Here is a tiny trained network, its code and every weight. The questions are about switching its units off for an input and a class, where a switched-off unit gives its printed mean instead of its output.

import numpy as np


def w(rows, s, z=0):
    codes = np.array(rows[::2]) - 128.0
    scale = np.full(codes.shape[1], s)
    scale[-1] = z or s
    return codes * scale


def norm(h):
    return h / np.sqrt((h * h).mean(-1, keepdims=True) + 1e-5)


def f(y):
    return np.maximum(y, 0)


def log_softmax(a):
    a = a - a.max(-1, keepdims=True)
    return a - np.log(np.exp(a).sum(-1, keepdims=True))


def net(x, mask):
    res = np.array(x, float).reshape(1, 7) / 4 @ E
    u = 0
    for l in range(3):
        y = f(norm(res) @ A[l][:, :-1].T + A[l][:, -1])
        res = res + np.where(mask[u : u + 5], y, B[l][:, -1]) @ B[l][:, :-1]
        u += 5
    return log_softmax(norm(res)[-1] @ U[:, :-1].T + U[:, -1])


A, B = {}, {}
E = w([
[91,187,77,246,88,146,227,109,104,210,138,100],'x0',
[113,158,30,147,115,109,99,109,119,94,197,174],'x1',
[124,99,169,50,189,142,10,104,149,173,132,151],'x2',
[216,57,84,178,81,118,144,108,108,166,163,46],'x3',
[29,112,179,50,182,255,108,141,99,110,157,143],'x4',
[81,188,140,153,91,93,127,137,86,171,115,159],'x5',
[116,51,90,73,192,110,208,158,171,212,102,128],'x6',
],0.0091)
A[0] = w([
[66,218,164,105,76,97,55,151,163,17,123,96,68],'0.n1',
[168,64,213,174,148,253,113,188,92,151,79,128,3],'0.n2',
[139,93,189,86,113,159,70,131,113,45,171,92,53],'0.n3',
[123,111,81,80,164,119,20,103,119,39,227,142,30],'0.n4',
[175,149,157,139,90,106,97,54,40,49,181,109,131],'0.n5',
],0.0062,0.0053)
B[0] = w([
[225,155,130,90,168,142,162,179,96,128,115,169,232],'0.n1',
[50,94,199,146,137,49,80,54,150,128,178,86,174],'0.n2',
[147,66,169,211,98,155,110,156,50,71,130,113,218],'0.n3',
[81,114,54,69,51,205,86,76,203,98,163,255,236],'0.n4',
[130,57,115,128,164,133,209,203,116,107,76,145,253],'0.n5',
],0.0097,0.0043)
A[1] = w([
[131,152,145,151,160,154,125,157,98,162,156,149,73],'1.n1',
[107,128,152,97,137,136,83,115,127,144,158,178,91],'1.n2',
[145,255,166,88,128,112,114,167,118,122,103,167,3],'1.n3',
[95,174,151,78,124,156,78,133,128,107,129,113,55],'1.n4',
[78,217,147,115,114,191,161,81,83,194,139,116,27],'1.n5',
],0.0085,0.0052)
B[1] = w([
[70,65,177,178,112,134,187,190,126,141,102,125,162],'1.n1',
[155,206,71,130,116,137,145,106,166,118,126,74,251],'1.n2',
[118,182,192,130,182,50,97,135,91,136,88,165,213],'1.n3',
[180,142,100,184,72,87,141,63,141,124,206,112,195],'1.n4',
[46,147,116,130,58,206,91,251,77,174,142,158,221],'1.n5',
],0.011,0.0031)
A[2] = w([
[72,213,139,145,190,62,120,105,92,92,78,201,2],'2.n1',
[80,43,124,64,254,168,203,164,129,195,61,170,32],'2.n2',
[80,210,222,169,122,89,129,102,134,74,123,202,45],'2.n3',
[133,173,234,104,156,194,77,99,166,119,176,7,62],'2.n4',
[87,96,77,71,151,145,132,88,208,134,164,126,121],'2.n5',
],0.0066,0.0068)
B[2] = w([
[194,185,175,106,160,84,116,185,142,183,87,140,193],'2.n1',
[61,140,152,101,197,167,198,60,199,10,109,88,234],'2.n2',
[173,147,138,113,149,56,103,174,115,180,74,149,204],'2.n3',
[124,98,140,152,100,91,100,131,16,117,155,71,189],'2.n4',
[108,170,144,136,153,89,133,72,136,193,144,95,254],'2.n5',
],0.011,0.0034)
U = w([
[102,61,225,108,156,148,66,93,65,116,148,14,84],'0',
[227,53,113,121,140,51,93,111,177,162,73,72,1],'1',
[67,118,131,90,209,126,220,80,215,126,109,57,152],'2',
[114,149,32,53,157,175,44,52,203,133,199,182,102],'3',
[152,235,170,100,169,82,108,201,99,146,46,186,217],'4',
[165,159,18,248,63,89,210,134,109,169,151,79,207],'5',
[197,89,120,99,108,202,92,158,91,3,138,196,90],'6',
[5,158,121,154,108,204,160,203,98,184,137,138,156],'7',
],0.017,0.0025)

Each question gives the input, the list of numbers given to net, and the class t.
The units are the neurons (one row each of A and B). Each row of codes is followed by its name. A weight is (code - 128) times the scale printed after its matrix; where a second scale follows, it is the last column's (A, B and U).
mask holds one flag per neuron, layer by layer. A switched-off neuron (its flag False) gives its mean, the last column of its row in B, instead of its output. The means were averaged over made-up inputs and are rounded, as every weight is.
A unit's drop is (log p(t) with every unit on - log p(t) with that unit switched off) / (log p(t) with every unit on - log p(t) with every unit switched off).
The circuit of an input: a set's keep is (log p(t) with only the set's units on - log p(t) with every unit switched off) / (log p(t) with every unit on - log p(t) with every unit switched off). Starting from the 12 units with the biggest drops (on a tie, the unit counted first), units are removed one at a time, each time the one whose removal leaves the highest keep (on an exact tie, the one counted first), for as long as the keep stays at least 0.8.
units of the circuit, in order: the units of the circuit, biggest drop first
unit that matters most: the unit with the biggest drop
k most important neurons: the k neurons with the biggest drops, biggest first
top k neurons in layer l: the k neurons of layer l with the biggest drops, biggest first
drop of u: that unit's drop, to one decimal
input [-4,1,0,-4,7,5,-8], class 4: top 2 neurons in layer 2 : [2.n3, 2.n1]
input [-5,-6,8,0,-2,-8,6], class 0: unit that matters most : 2.n4
input [-7,4,-7,0,5,-1,5], class 3: top 2 neurons in layer 0 : [0.n4, 0.n5]
input [-8,-7,7,8,-4,-7,-5], class 0: units of the circuit, in order : [2.n4, 0.n3]
input [6,-8,2,-2,-7,5,-4], class 4: units of the circuit, in order : [1.n3, 2.n3]
input [7,-6,-6,-6,0,-8,-1], class 7: units of the circuit, in order : [1.n5, 0.n5]
input [-7,-3,-2,8,2,-6,1], class 0: units of the circuit, in order : [0.n2, 2.n4]
input [8,0,0,-6,-5,5,-1], class 4: 3 most important neurons : [1.n3, 2.n3, 2.n1]
input [-2,4,-4,-5,-5,-3,-5], class 4: units of the circuit, in order : [1.n3, 0.n1]
input [-3,-4,-7,0,2,2,1], class 0: units of the circuit, in order : [0.n5, 0.n2, 0.n4]
input [-3,-3,5,1,1,-3,-5], class 6: units of the circuit, in order : [0.n3, 0.n4]
input [2,6,2,8,3,1,-5], class 6: units of the circuit, in order : [0.n5, 0.n4]
input [3,7,-3,0,6,-2,-4], class 6: 2 most important neurons : [0.n5, 0.n1]
input [1,-1,7,-2,-4,-4,-3], class 3: units of the circuit, in order : [0.n4]
input [3,6,3,7,5,-3,5], class 2: top 2 neurons in layer 2 : [2.n2, 2.n5]
input [-1,7,-6,-2,0,2,-6], class 4: units of the circuit, in order : [0.n1, 1.n3]
input [-4,4,-7,-2,-7,3,-3], class 4: 3 most important neurons : [0.n1, 0.n3, 1.n3]
input [5,1,-1,-4,3,1,-5], class 4: 2 most important neurons : [1.n3, 0.n1]
input [8,-3,3,-2,-5,4,-6], class 4: drop of 1.n3 : 0.3
input [1,-4,-8,5,8,-7,-6], class 0: units of the circuit, in order : [0.n2]
input [-5,-2,-7,-7,7,5,7], class 2: drop of 2.n2 : 2.1
input [2,3,-8,-6,0,-2,0], class 4: drop of 0.n1 : 0.0
input [-2,-4,-7,-2,6,-4,-1], class 0: drop of 0.n2 : 0.2
